Below is a small trained network, with its code and all its weights. Each question gives an input and a class and asks what happens when units are switched off, that is, made to give their printed mean instead of their output.

import numpy as np


def w(rows, s, z=0):
    codes = np.array(rows[::2]) - 128.0
    scale = np.full(codes.shape[1], s)
    scale[-1] = z or s
    return codes * scale


def f(y):
    return np.maximum(y, 0)


def log_softmax(a):
    a = a - a.max(-1, keepdims=True)
    return a - np.log(np.exp(a).sum(-1, keepdims=True))


def net(x, mask):
    res = np.array(x, float).reshape(1, 7) / 4 @ E
    y = f(res @ A[0][:, :-1].T + A[0][:, -1])
    res = res + np.where(mask, y, B[0][:, -1]) @ B[0][:, :-1]
    return log_softmax(res[-1] @ U[:, :-1].T + U[:, -1])


A, B = {}, {}
E = w([
[152,183,195,82,1,219,69,110,148,161],'x0',
[102,144,141,148,136,119,125,122,117,142],'x1',
[131,128,137,134,123,117,128,128,122,128],'x2',
[126,127,121,117,130,138,130,131,122,122],'x3',
[129,127,135,143,126,130,150,125,125,134],'x4',
[139,83,65,207,75,186,81,253,57,142],'x5',
[133,128,135,138,121,116,135,124,123,128],'x6',
],0.014)
A[0] = w([
[129,176,247,31,68,148,152,24,175,136,103],'neuron 1',
[97,161,160,106,157,143,115,107,161,141,140],'neuron 2',
[213,128,188,186,93,121,158,136,229,123,115],'neuron 3',
[132,144,176,54,170,98,157,25,157,113,249],'neuron 4',
[129,167,209,90,6,205,82,101,135,148,98],'neuron 5',
[135,151,180,145,79,157,124,180,178,121,110],'neuron 6',
],0.019,0.011)
B[0] = w([
[137,121,233,240,179,120,20,159,154,33,253],'neuron 1',
[157,122,120,78,127,111,152,106,119,111,165],'neuron 2',
[134,127,95,124,151,135,116,142,130,82,156],'neuron 3',
[102,130,198,35,200,44,198,83,139,13,233],'neuron 4',
[129,125,219,70,4,173,16,109,152,200,241],'neuron 5',
[125,162,52,123,86,195,179,101,117,185,168],'neuron 6',
],0.013,0.05)
U = w([
[119,113,126,67,199,56,199,85,127,100,165],'0',
[137,122,200,91,132,117,84,91,165,115,59],'1',
[131,68,9,200,160,138,138,217,77,141,253],'2',
[142,129,126,114,71,190,94,125,130,212,34],'3',
],0.011,0.0061)

Each question gives the input, the list of numbers given to net, and the class t.
The units are the neurons (one row each of A and B). Each row of codes is followed by its name. A weight is (code - 128) times the scale printed after its matrix; where a second scale follows, it is the last column's (A, B and U).
mask holds one flag per neuron, in row order. A switched-off neuron (its flag False) gives its mean, the last column of its row in B, instead of its output. The means were averaged over made-up inputs and are rounded, as every weight is.
A unit's drop is (log p(t) with every unit on - log p(t) with that unit switched off) / (log p(t) with every unit on - log p(t) with every unit switched off).
The circuit of an input: a set's keep is (log p(t) with only the set's units on - log p(t) with every unit switched off) / (log p(t) with every unit on - log p(t) with every unit switched off). Starting from all 6 units, units are removed one at a time, each time the one whose removal leaves the highest keep (on an exact tie, the one counted first), for as long as the keep stays at least 0.8.
circuit, biggest first: the units of the circuit, biggest drop first
unit that matters most: the unit with the biggest drop
k most important neurons: the k neurons with the biggest drops, biggest first
drop when u is switched off: that unit's drop, to one decimal
input [-4,8,-6,-7,2,1,-4], class 2: 2 most important neurons -> (neuron 4; neuron 5)
input [-5,-8,3,2,-8,3,-1], class 2: unit that matters most -> neuron 4
input [0,4,-5,6,8,4,3], class 2: circuit, biggest first -> (neuron 5; neuron 4)
input [0,1,2,8,0,3,-1], class 2: 3 most important neurons -> (neuron 5; neuron 4; neuron 1)
input [-4,4,0,-7,-2,1,5], class 2: circuit, biggest first -> (neuron 4; neuron 5)
input [-5,8,-7,-3,-8,2,-1], class 2: circuit, biggest first -> (neuron 4; neuron 5)
input [-1,4,3,8,6,6,1], class 2: circuit, biggest first -> (neuron 5; neuron 4)
input [-8,-5,5,8,5,2,-4], class 2: circuit, biggest first -> (neuron 4; neuron 5)
input [0,-4,-8,3,4,6,-8], class 2: circuit, biggest first -> (neuron 5; neuron 4)
input [-3,6,-5,-1,0,-5,-1], class 0: drop when neuron 5 is switched off -> 0.1
input [-7,-5,5,6,-7,-8,7], class 0: drop when neuron 5 is switched off -> 0.0
input [-1,8,-7,-8,8,-8,-3], class 0: drop when neuron 5 is switched off -> 0.5
input [6,4,7,-1,-5,5,3], class 3: drop when neuron 5 is switched off -> 0.0
input [1,-4,6,-4,4,4,6], class 3: circuit, biggest first -> (neuron 4)
